In the rows, zero is written as 128.
Each row has a class, written as a number after it.
[145 169 116  87 108 149 121 159 113 171 133 113 104 148 112 119 151 103
  89  81 121 119 142 115  93 146 142  76 139 109 162 140 147 114 138 128]  3
[130 178  95 100 107 106 167 140 100 150 130 117 127 141 137 139 178 139
 114  83 180 113 121  88  88 174 146 122 131 111  94 126 138 116 104 113]  7
[124 150 108 136 122 121 118 135 132 115 131 134 110 128 127 123 129 122
 121 102 163 117 126 115 119 124 133 129 128 102 138 142 147 142 143 115]  11
[115 104 136 117 114 112 168 116 165 168  48  98 118 150 124 173 128 179
 191  70 215 136 137 142 155  85 152 154  53 171 143  65 121 114 148 131]  10
[131 167  85 102 126  92  96 132 147 173  98 112 111 128 134 146 139 140
 146  83 136 155 135 126 131 145 176 107 103  92 134  78  99 140 128 107]  11
[109 105 112 149 106  97 158 117 147 105 147 119 118 126 117 131 127 117
 156  89 132 130 111 111 116 119 137 141  96 131 156 130 153  94  90 161]  4
[124 142 124 150 116  95 129 115 118 106 141 126 109 133 119 125 120 124
 126 114 141 130 112 121  96 122 124 138 105  85 142 142 130 134 142 119]  12
[102 121  96 112 147 179  94 148 151 147 109  81  97 108 150 126 144 126
 107 106  65 145 149 153 208  81 130 139  68  40 115  67 126  95 156 121]  7
[126 144 122 142 111  97 121 125 129 111 134 126 114 135 115 127 115 120
 116 116 138 128 117 117  98 124 129 129 110  75 144 147 135 147 140 119]  12
[119 146 122 127 107 111 114 132 135 108 129 135 115 110 124 121 115 127
 124 109 132 132 129 129 112 124 133 129 129  88 156 145 134 146 137 109]  0
[121 136 126 125 111 130 127 126 142 125 119 128 126 126 126 118 143 134
 123 123 139 132 130 135 130 123 118 134 127 105 125 137 121 118 143 119]  9
[137 120 182 119 132  91 119 121 174  98 118 147 180 147 148 184  82 116
 114 177 145 125  72 130  93 120 171 102 160 150 128 112 135 167 125 103]  2
[150 120 103 154  81 128 174 118 135 148 129  98 139 131 131 167  97 145
 127 177 180 132 127 121 167 129 101 151 147 154  62  88 127 130 138 142]  7
[101 178  90 132  65 104 137 148 114 143 124 114 103 137 129 130 153 150
 148 101 191 144 151 109 123 126 115 122  49 124 131  90 127 124 169 123]  11
[137 121 101 124 147 162 148  99  97  72 219 115  71 111 134  86 145 149
  72 149 173  91 118 105 158 137  84 158 117  80 109 161 175 152 133 143]  1
[113 131 119 114 124 142 118 130 137 128 132 133 126 125 136 119 139 133
 114 116 148 121 134 132 132 124 114 127 135 110 120 142 143 120 132 125]  11
[141 148 117 137 107 113 130 127 123 114 141 121 110 131 118 123 126 122
 107 114 147 113 125 115 113 123 127 139 124  57 164 137 138 146 140 131]  1
[126 132 125 126 108 126 132 126 123 119 126 139 130 121 126 106 145 136
 115 124 147 123 128 131 117 134 111 132 131  96 120 149 135 121 137 127]  6
[129 142 117 115 104 135 131 132 120 127 133 127 125 119 124 123 145 134
 122 119 143 114 129 121 128 134 117 137 136 103 119 139 128 124 132 127]  7
[118 163 147 165 147 143 120 160  84  85   4 101 196 139 159 150 150 155
 107 189 187 124 151 120 163 123  84 130 117 131  70  83  81 143 125 105]  10
[128 141 115 143 109 122 123 127 141 128 134 132 106 132 119 129 119 127
 123 108 160 132 121 116 119 123 135 132 128 117 136 127 137 150 137 113]  8
[121 131 121 113 110 140 133 132 128 148 134 129 130 130 120 118 146 134
 120 114 147 119 144 132 135 135 117 132 137 121 112 137 127 129 138 131]  11
[161  78 138 164  84 100 171  85 120 154 136 146 101 123 142  79  92 120
 198  98  66 166 119 144 158  88 132 196 140  65  98 130 165  88 121 152]  7
[118 138 120 124 117 136 127 120 141 129 121 126 118 121 128 115 142 130
 132 114 134 133 130 133 133 128 119 137 130 111 121 139 129 114 137 125]  9
[108 144 107 111 117 140 132 128 130 123 116 132 122 119 128 118 146 134
 126 123 153 113 136 126 132 142 121 126 130 118 111 127 127 127 141 131]  2
[142 142 125 132 115 119 133 129 129 122 146 127 105 124 124 122 126 118
 119 102 138 116 114 121 112 123 138 129 132  90 146 139 137 138 148 115]  7
[121 131 124 113 115 136 127 122 137 126 132 132 120 123 132 113 142 137
 116 126 141 124 133 129 136 123 121 130 131 105 122 137 138 128 141 123]  9
[ 94 183 115 101  67 138 100 130  92 130  86 128 130 122 124  98 146 116
 125 101 200  65 183 110 111 123 119  99 118  38 150 160 107 166 147 174]  1
[133 129 184 118 124 112 139 129 163  99 123 155 152 153 118 110 127 149
 126 171 181  87  97 140  85 136 124  93 170 136 161 169 156 120 158  89]  5
[137 171  99 122  36 126 152 114 146 124 139 124 112 125  93  71 143 144
  92 115 206 156 149 110 150 171  91 141 191 135  92 128 128 199 151 106]  3
[163 182 109 168  66 101 171 102 142 155 154  68  74 153  95 108 134  89
 153 143 116 111 123  99  95 142 125  85 108  90 159 123 181 120 180 162]  2
[138 167  70  95 143 109 143 135 120 146 134 128 106 148  98 119 188 149
  99  96 153 106 165  94 111 129 148 143 132  39 149 142 156 139 127  82]  0
[137 146 123 128 123 117 122 132 138 128 141 136 114 127 127 127 123 126
 110 111 138 133 119 127 114 117 136 122 123 100 138 132 129 144 145 116]  0
[129 144 116 127 115 120 119 134 138 127 141 132 118 116 117 122 130 123
 125 111 133 130 132 123 123 124 131 131 127 101 145 134 128 145 139 117]  7
[123 134 131 117 128 140 131 121 139 134 127 130 120 132 122 120 144 137
 124 126 151 118 131 127 139 131 116 131 133 114 124 139 137 121 135 132]  1
[118 147 108 109 124 139 118 129 135 133 130 131 117 113 132 125 144 140
 116 117 135 125 131 129 137 134 121 128 131 111 110 130 121 129 136 125]  0
[101 107 117 144 157 103 115  96 135  93 161 123 128 112 118 124 122 138
 113 132 179 142 123 126 129 118 119 143 107  93  96 153 126 159 106 122]  10
[ 96 181  92 117  99 142 103 139  89  81 107 179  95 120 159  99 174 174
  95 132 189 112 134  79 104 118  55 125  98  94 115 148 175 134 172 119]  4
[138 102 124 156 107 106 131 117 160 111 169 110 103 132  94 153  87 121
 113 148 148 162  93 120 127 130 119 128  84 139 127 129 143 137 157 135]  5
[119 133 124 115 111 115 131 122 120 126 127 121 125 124 131 128 146 142
 119 122 144 120 133 127 122 136 127 132 125 104 119 140 130 117 128 122]  10
[128 142 116 130 116 129 119 120 129 127 115 137 129 120 129 124 147 136
 120 121 155 130 125 130 124 127 114 132 126 116 114 134 115 121 139 132]  6
[118 151 115 127 118 125 128 120 145 124 134 132 107 131 128 119 129 120
 135 104 140 119 127 125 109 121 136 139 138 107 155 140 133 135 138 111]  9
[114 127 122 125 118 145 127 121 142 127 133 133 119 123 123 115 145 133
 112 120 153 121 132 130 133 133 114 131 143 123 117 140 128 121 130 123]  8
[118 144 111 119 114 129 131 124 138 132 123 128 120 124 129 117 151 137
 120 117 144 129 138 126 132 131 120 135 123 104 115 132 124 127 142 122]  9
[120 163  90 161  70 114 120 122 154 143 143 119 156 111  70 139 140 118
 120 140 196 155 169 113 156 110 108 140 143 158 123  91  86 192 158 139]  7
[132 156 104 134  93 114 129 134 143 118 139 129 116 126 120 127 127 128
 113 116 141 120 131 115 119 122 129 133 117 102 146 130 138 152 146 130]  4
[122 134 116 114 114 126 127 129 125 129 126 125 119 118 128 114 148 137
 111 115 143 123 135 129 132 139 123 127 133 106 122 133 134 117 136 125]  10
[ 87 131  81 123 194 141 138 130 158 174 103 137 126 129 152 168 169 133
 147 124  71 117 141 135 182 135 169 146 134 168  62  50  66 119 143  98]  2
[117 141 127 120 102 135 133 126 136 126 128 129 120 131 126 121 137 133
 123 122 152 124 129 124 121 128 116 134 127 120 125 139 131 136 142 124]  9
[143 129 192 138 129 111 178 143 117 132  58 168 180 184  93  89 172 137
 146 153 196 146 170 132 126 130 113 133 139 166  84 168 121 114 163  66]  9
[100 145 124 119 117 115 114  91 153 134 134  94  86 135 131 120 140 135
 148  95 111 152 118 149 112 125 117 134  67  88 134 132  91 101 132 127]  12
[116 143 114 115 113 133 123 123 125 122 122 128 120 117 130 120 147 135
 117 124 145 125 135 120 129 133 118 131 129 104 117 137 135 130 141 124]  9
[132 158 102 150  82 121 135 106 210 185  88  79 113 135 128 148 114 161
 164 119 149 136 141 158 163  99 129 143 103 103 119  87  69 159 160 135]  9
[106 146 110  84  90 125  99 123 174 176  75 131 152 127 157 151 176 131
 101 114  90 153 139 126 121 155 135  90 190 123 102 124 115  54  78 118]  8
[ 89 129 119 123 127 176  52 119 158  92  69 119 108  79 152 164 117 136
 106 122 188 144 125 129 233  98 139 114  97 188  65  71  65 189 184 131]  9
[ 94 155 102  84 106 205  92 174 152 197 100 168 108 112 149 134 113  86
 119  67  63 120 190 131 162 101 144 122 173 201 151 111 134 149 144 149]  0
[120 137 110 112 124 136 116 133 137 133 127 130 122 125 128 121 144 135
 112 114 146 122 137 131 133 134 118 130 129  99 120 137 126 128 139 121]  11
[170 121 131  76  88 142 108 112 152 163 136  96  96 145 100 139 136 147
  84 118 152 129  97 117 143 147 125 109 111  56 107 135 130 150 144 165]  1
[127 140 119 119 113 137 127 132 129 140 123 125 130 121 122 121 149 136
 126 122 135 121 134 128 132 128 112 130 136  95 113 140 124 115 132 130]  7
[121 138 124  96 106 159 134 100 149 128 141 105 108 118 129 103 163 131
  85  85 167 111 137 140 159 130 130 141 163  88 121 138 119 122 132 127]  1
[134 139 114 127  96 109 119 136 120 118 139 141 120 121 124 123 128 133
 108 112 138 134 121 118 110 123 135 138 122  82 144 133 143 151 137 115]  6
[142 138 124 132 114 102 121 133 133 120 137 123 116 125 124 133 127 127
 103 116 131 121 115 127 115 132 145 125 129  91 146 130 118 144 146 112]  10
[130 144 117 130 108 100 121 127 130 112 136 133 101 125 137 119 128 126
 118 106 131 114 118 122 109 127 145 128 127  83 153 134 130 136 145 109]  10
[123 139 125 138 124 126 127 124 145 121 148 132 109 132 131 121 121 114
 130 103 150 114 119 133 114 121 132 129 136 126 150 139 134 132 146 119]  11
[130 138 114 123 116 129 134 125 122 131 125 128 134 125 119 118 147 130
 116 120 151 127 136 125 123 136 119 138 126 105 117 134 130 132 130 134]  6
[124 138 118 124 118 135 131 129 131 138 115 137 134 123 131 112 153 134
 119 112 142 128 137 134 130 131 117 135 126 115 108 138 121 117 130 133]  6
[123 159 113 120 109 120 144 158 129 173 102 120 112 148  99 165 127 137
 125  95 158 154 170  96 107 145 135 133  63 168 144 104 130 204 146 113]  8
[123 137 110  99 147 106 133 125 130 171 114 115  92 138 124 145 146 139
 121  73 104 136 146 114 121 156 166 117  95 130 124 118  96 159 120 112]  12
[169  92 133 102 109  84 144 135 117 120 173 165  99 124 110 101 148 143
 103  89  99 148 112 113 117 127 154 145 122  66 161 147 166 120 137  96]  7
[123 135 116 123 115 121 135 126 127 137 131 119 120 119 120 116 151 142
 128 117 136 123 139 132 137 138 126 135 127 115 120 131 127 120 136 125]  10
[145 159  94 107 168 105 123 125 118 132 170 139  72 138 135 113 158 127
  93 102 119 138 134  87 115 141 158 115 113  76 146 141 194 130 128  88]  1
[128 150 111 123 116 125 122 132 135 113 140 131 110 126 130 122 125 124
 101 107 141 129 131 116 117 119 132 130 119 101 144 136 152 143 138 120]  4
[146 133 116 140 143 148  89 166  89  59 170 135 140  81 123 117 110 155
  50 220 157 123 102 122 161 161  65 119 114  74 109 120 140 177 171 136]  1
[131 143 122 138 109 111 119 126 128 110 141 124 115 123 116 127 124 126
 104 115 148 121 119 116 110 128 125 130 130  62 155 151 135 146 130 126]  1
[120 146 122 131 108 118 111 136 144 124 136 138 120 125 132 120 123 125
 127 106 132 115 113 128 114 127 134 127 143  93 144 135 130 149 138 119]  11
[122 146 127 119 116 139 123 130 132 144 120 127 134 127 120 127 147 128
 118 117 145 119 136 124 133 136 122 124 145 111 120 138 122 126 127 139]  1
[135 139 123 130 107 114 124 133 130 110 144 129 116 125 122 113 120 122
 121 114 133 118 119 119 111 115 130 139 126  58 156 143 147 149 134 116]  7
[126 147 110 135 125 110 126 126 126 116 136 131 114 121 120 121 121 117
 131 117 124 125 126 120 109 128 145 131 123  82 144 135 145 147 136 118]  2
[143 193  89 113 156 140  90 131 140 139 125 112 108 123 134 130 180 127
 114  80 131 150 148 131 134 107 154 128 107 129 165 117 100 106 119 108]  9
[117 152 108 129 132 115 118 122 139 113 123 126 102 125 131 121 134 123
 115  97 139 123 121 125 123 124 140 132 117  87 135 130 133 128 149 110]  12
[ 63 111 155 140 155 150 134 129 118 106 125 138 121 138 142  61 152 137
 156 139 180 122 128 142 153 135  84  98  85 133  68 125 126 108 157 118]  11
[134 157 107 127 100 110 129 127 139 122 142 125 111 134 120 117 130 129
 115 115 137 125 123 115 106 134 128 129 116  82 138 138 140 146 139 126]  4
[134 122 100 110 106 121  91 136 124 114 107 138 126 112 149 112 130 150
 115 122 132 110 113 116 157 110 138 124 148  28 128 100 118 141 111 131]  7
[133 145 121 133 125 119 112 138 136 130 129 132 124 131 134 131 124 117
 108 105 140 126 125 125 113 120 138 118 136 100 140 137 133 140 136 115]  11
